Each row is followed by its class.
28 2 -32 -12 1 15 -7 36 -9 -32 -29 30 -24 0 16 14 9 8 -33 -46 -18 -2 5
 -20 46 -5 -5 4 -6 -26 1 42 26 -24 -2 -5
J_825
-20 60 -7 6 -18 26 -14 17 12 47 -42 -23 14 -15 36 -55 16 -1 3 -58 -25 -5
 -19 -18 -50 9 -28 1 -23 46 12 -41 35 53 32 0
J_397
-69 -11 -2 -10 -24 -3 -13 -22 3 57 29 30 -2 -4 51 15 11 -26 -18 5 -14
 -59 -14 58 -14 33 3 -22 -5 45 22 30 -71 41 27 28
J_574
6 41 -21 5 22 -1 -24 10 -20 -17 -43 34 -18 -10 32 -21 1 -23 -35 -49 -2
 35 -8 -6 -28 9 -9 -14 18 -2 34 25 14 15 15 7
J_825
-17 59 25 -3 9 -17 18 -17 27 51 -69 -9 -22 -22 -10 -9 83 -33 -75 -44 18
 42 -31 -9 -44 1 -53 26 -49 46 19 -60 -21 10 44 25
J_782
-24 27 -4 29 20 9 -35 46 16 -48 10 -37 -6 32 24 1 -10 13 19 -61 -57 60 3
 23 -18 8 37 -19 60 20 11 -25 -5 39 -6 -37
J_270
-28 3 36 6 -23 41 -38 2 -22 3 -3 -31 -35 33 -1 -54 -1 0 -13 -44 25 -2
 -48 -23 8 36 -3 10 40 13 40 -31 68 4 3 31
J_143
4 -1 -38 8 -13 57 -32 43 -38 37 -55 37 -8 9 11 -23 -4 -11 9 -72 -15 35
 -23 5 -26 -6 -5 15 21 -7 -22 -1 48 -23 -6 17
J_397
-46 -12 -2 -19 25 -21 -2 -1 -35 -27 -44 -10 17 4 26 2 48 -20 -7 17 0 9
 -15 12 -15 -39 -8 -21 -55 41 -24 -29 -15 -34 46 29
J_272
-24 26 -23 35 41 -37 -37 -5 -32 -80 -29 25 6 -26 9 -22 15 -54 -92 -59 21
 114 8 21 -26 -1 30 2 -2 32 1 -43 17 28 62 5
J_272
27 -22 7 -1 -8 1 -3 -13 14 18 6 7 4 -18 -33 -31 19 -9 -32 -73 -2 -1 24
 -17 -6 7 -18 11 10 3 25 -26 2 32 -3 -3
J_574
-46 28 -2 20 -22 5 7 14 15 -28 -3 -35 1 46 -22 18 29 -62 11 -10 -9 26 -8
 23 -12 -1 30 -13 -11 15 -34 -46 -18 -10 -20 24
J_143
2 31 32 -25 -16 -23 7 -35 18 2 -25 -56 -2 3 -28 7 7 39 -40 40 27 0 -8
 -60 59 -9 -14 -3 -45 -12 -79 -43 42 -27 26 39
J_782
5 32 -39 12 34 20 -24 57 18 -25 -19 -12 -14 15 2 29 34 15 -50 -32 -66 1
 22 -12 54 -29 -24 -20 -2 -30 -85 0 23 2 -8 -8
J_270
0 71 -38 25 6 -27 -16 19 18 -9 -106 6 9 16 45 -6 33 -63 -57 -29 -54 37
 -29 29 -32 -13 -11 7 19 8 -100 -73 12 28 -2 33
J_397
7 36 33 3 15 14 -13 -2 15 8 -30 16 -34 -27 -49 -28 60 14 -74 -91 24 42 1
 -11 -5 9 -27 31 -9 -1 -49 -19 22 8 29 26
J_574
-8 -2 -53 -15 -9 17 -18 38 14 27 -31 7 -8 -13 19 -14 34 -14 -44 -94 -9
 80 -29 2 -30 -9 23 41 -7 3 -33 14 17 4 48 10
J_782
22 -18 -4 -18 -41 10 -16 -9 12 39 1 -6 -1 -11 -56 1 1 16 18 3 6 3 28 6
 11 -20 3 18 -17 -23 -34 16 -1 -13 16 15
J_237
-16 58 -1 21 59 -11 -16 58 -20 5 -59 0 -24 6 1 -19 49 -33 -52 -91 31 111
 -25 -44 -58 -25 -40 -8 -11 36 -12 -22 -2 13 33 4
J_270
5 28 -48 -2 28 14 -6 80 -18 -41 -62 -7 -26 5 77 1 -33 -45 35 -20 -7 42
 -32 -18 -86 2 52 1 52 9 -47 69 4 8 -37 15
J_825
-37 -11 48 18 -10 -47 -41 3 -44 11 -6 -11 23 43 -21 -14 17 -13 -8 -30 20
 32 -1 -8 -35 50 3 41 19 75 -24 -78 -14 9 38 27
J_397
-2 8 14 8 -11 1 -29 59 -27 -4 -7 1 -19 30 0 -25 0 -12 16 -27 7 -4 1 1
 -44 6 8 -13 47 -23 -19 38 -4 22 4 37
J_143
-7 9 -22 -20 -14 -3 -28 -30 28 -13 13 -4 -5 -12 4 17 16 -24 -12 -24 -6
 -7 14 2 19 3 -1 1 -11 -1 -44 12 9 12 32 4
J_825
-49 8 -29 4 -7 2 -24 49 6 -31 19 13 -23 9 1 -1 50 -33 -27 -110 2 38 34
 -30 -35 30 5 -36 -7 24 38 11 -1 40 34 0
J_825
-35 -2 10 23 8 -13 -28 7 -13 25 -11 -12 -15 27 -35 -16 52 -55 -64 -37
 -19 9 -44 2 -32 32 7 29 -4 24 -19 -53 -8 -2 -3 49
J_143
-62 69 21 26 4 19 19 38 7 0 -19 5 -31 -16 -65 -12 13 -7 -6 -25 17 109 33
 15 -50 58 59 12 -3 15 -20 -32 -4 5 4 18
J_237
42 -3 -11 -14 -28 -27 -35 -7 1 15 -41 2 -4 37 0 -13 36 -18 -34 -41 8 -22
 -14 -47 3 -26 -36 5 -14 -16 -16 2 18 2 23 31
J_825
-30 45 -7 -23 14 -51 46 -30 46 -19 5 -19 43 -54 15 6 -5 -25 -33 14 -12
 -5 68 -33 44 14 -3 -30 -24 -10 -19 -32 -17 58 40 -16
J_782
-53 12 -15 9 12 -13 2 31 35 2 -8 -32 -32 28 22 1 48 -40 -45 -83 -35 18
 -13 -42 -6 17 38 12 -17 24 -26 -47 -4 30 -21 30
J_270
-19 52 2 27 4 16 -18 9 21 -10 -16 -49 -16 14 11 -28 28 -39 -57 -45 -31
 -11 -21 -15 -1 32 23 41 9 23 -15 -36 30 37 -21 22
J_143
21 17 20 3 -10 -9 -37 -12 2 3 -40 38 -53 -5 -3 17 -4 -35 -15 -12 10 0
 -22 26 -32 17 -7 0 43 -15 -12 23 -22 1 -1 32
J_825
33 34 -18 -9 1 -5 -11 38 12 -13 -68 22 6 -35 22 9 20 -11 -48 -30 -22 17
 11 6 14 -44 -29 -20 -23 -6 -10 23 -20 6 32 20
J_782
-70 33 -5 26 24 23 -42 55 -16 -40 12 -22 -18 -8 28 -22 -19 -43 -27 -60
 -15 59 -14 18 -26 62 71 7 49 49 -8 7 3 37 5 17
J_143
0 17 -3 4 30 37 -16 85 5 -49 -51 -22 -25 -10 -17 11 53 8 1 -88 -14 41 30
 -28 2 -24 -14 -12 24 -19 -59 7 19 5 36 -38
J_272
-98 -12 -38 -11 21 9 24 23 9 -5 23 18 17 -27 -5 -4 61 -29 -25 -67 -41 64
 22 25 -44 48 37 4 -28 33 16 -43 -10 12 39 3
J_782
-39 -3 26 12 -37 73 -29 71 -8 -9 2 -2 -12 5 -42 11 0 0 45 3 3 -19 41 -14
 8 42 16 3 19 27 0 18 13 8 -1 12
J_237
-20 13 60 13 -28 18 8 16 18 1 4 -52 -16 23 -35 8 -12 40 13 -8 -4 8 -2
 -34 21 64 40 26 24 20 28 -53 10 0 -10 -16
J_782
25 -37 -55 3 -15 16 -53 65 -37 -18 -21 47 -15 -4 -9 -12 5 -21 -40 -54 7
 63 35 26 -18 -11 3 18 39 0 2 43 18 9 16 24
J_237
-34 -17 -19 4 2 27 -12 53 9 -22 18 -32 -29 -39 -13 -29 25 -1 -24 -97 -4
 65 31 -8 -33 29 40 5 -14 53 19 -33 29 32 38 -21
J_272
68 -29 -22 -24 -29 2 -13 0 24 -5 -21 20 9 -29 5 -15 12 -14 -28 -30 -17
 -40 32 16 22 -52 -43 -17 -11 -4 -21 8 1 17 -6 30
J_574
-47 -9 -70 -23 16 -27 39 58 -7 31 -8 2 0 -34 39 -16 27 -3 -82 -73 -5 114
 -31 -4 -30 25 55 44 -65 58 5 -4 -9 -7 54 -2
J_782
6 83 57 18 7 -42 4 -38 56 19 -19 -54 11 3 -20 -6 30 1 -49 -5 -22 -13 25
 5 -7 34 12 50 2 35 -83 -56 -43 55 3 9
J_574
-33 41 -15 1 -14 30 -9 34 -9 -21 1 -34 -32 8 -1 -42 2 3 -23 -36 28 50
 -11 -19 -6 0 6 -43 -12 -2 -13 -8 65 3 11 36
J_143
-17 55 6 11 36 -40 -23 -40 23 28 -25 -13 19 -1 24 -10 24 -56 -25 -35 -32
 16 13 15 -33 -18 -19 -5 -1 31 -1 -41 -53 52 15 12
J_270
-31 31 3 -11 24 -5 -4 12 4 -43 1 -3 16 -4 17 16 9 -27 21 -23 0 -15 45
 -39 14 28 -14 -16 27 2 -15 19 -4 35 27 -31
J_825
-15 41 -11 18 -8 -12 -7 -3 -18 -17 -44 14 -3 27 31 5 -26 -20 -24 35 12
 20 -16 2 12 13 51 33 27 -21 -26 27 7 10 -6 25
J_237
0 -4 -3 -1 -22 -1 -43 -9 -4 51 5 -1 -25 29 21 -8 -24 19 -34 8 -10 -27
 -29 -9 37 0 -1 1 0 -11 -31 3 22 5 10 36
J_270
-34 40 17 21 9 -4 -16 18 -3 -5 19 6 -9 -27 -6 15 0 -7 13 -44 -6 38 70 58
 -44 52 -23 -9 56 48 8 -27 -37 56 26 -38
J_397
11 0 -84 -32 -4 -7 -23 37 21 -53 -64 2 -4 2 49 -8 54 -39 -49 -51 -39 20
 -26 -15 1 -61 -44 -62 -26 -5 -41 -10 46 0 24 29
J_825
3 -21 33 3 -10 1 -9 5 -33 -19 -9 21 -23 -12 -14 9 -28 18 8 27 18 5 23 34
 24 13 0 -20 23 -1 26 -13 -5 -17 28 -12
J_272
-5 24 -67 13 -6 18 -24 50 -28 -1 -50 21 -3 30 39 -4 43 -29 -39 -55 -5 8
 4 -19 -25 -32 -67 -38 7 -8 -35 -6 51 23 12 15
J_397
-40 39 17 7 5 48 13 -10 19 10 14 -39 -15 -16 17 -16 7 -16 1 -34 -33 -33
 -3 15 23 41 6 21 7 31 69 -19 2 24 -20 -25
J_143
-31 -27 18 23 -30 53 -63 28 -63 -3 3 9 0 83 -15 -2 14 36 45 -65 -2 -5
 -17 -11 -10 20 18 33 43 -7 -11 2 46 -31 1 16
J_397
20 11 -15 -11 -7 -29 4 28 11 31 -3 0 -10 -30 -24 -11 16 -26 -49 -31 -5
 -4 23 -3 13 -14 -25 -20 -30 -16 -24 9 -25 18 20 19
J_143
-4 25 57 3 -10 -18 -18 -25 4 35 6 -49 -2 1 -16 -54 -4 25 -32 -23 26 18 1
 -15 -29 47 2 23 8 76 8 -57 3 39 17 21
J_574
-30 -30 -66 -1 -1 34 -37 64 -33 -9 -35 -1 0 13 14 -20 33 -31 -27 -56 -13
 44 2 -12 -24 -33 -7 -55 -16 18 -13 -18 40 -5 36 16
J_272
4 11 -48 -9 16 11 -19 64 -2 -23 -5 -4 -21 -6 28 -6 -4 16 -20 -71 -5 48 6
 -41 19 -50 -15 -58 -12 -22 -19 36 31 14 18 -5
J_270
-51 0 -11 -6 -19 60 -36 29 -3 -33 32 -53 -4 1 5 -11 -7 8 56 -18 -5 11 61
 6 -28 15 16 -37 34 48 42 15 21 37 -6 2
J_237
-18 -11 -17 -6 -25 8 -28 30 -45 60 -32 17 -3 25 22 -27 4 4 8 -43 25 11
 -46 -31 -42 -5 -33 -6 4 3 -17 4 32 1 41 19
J_397
-8 78 -16 16 -4 12 4 49 31 -21 -48 -59 -27 -8 10 -3 -9 8 -11 6 -13 71
 -14 8 -38 6 63 27 -3 30 -64 3 10 18 -14 12
J_237
38 3 -32 9 -25 20 -39 30 -29 -2 -38 35 7 11 1 -7 23 12 -50 -48 -17 -35
 27 -25 48 -32 -65 -16 -16 -23 -16 -3 56 1 15 17
J_397
-41 6 9 -5 -1 13 -15 -8 16 6 8 15 8 -5 -21 -15 68 -51 -5 -86 -9 -26 36
 -40 -21 36 -41 -8 -13 30 68 -29 -4 43 35 -12
J_825
-18 -25 -50 1 -12 30 -43 73 -12 -37 -11 18 -10 12 26 21 17 -9 -29 -64
 -29 38 15 12 0 -5 18 -20 33 -1 -5 33 8 5 16 16
J_782
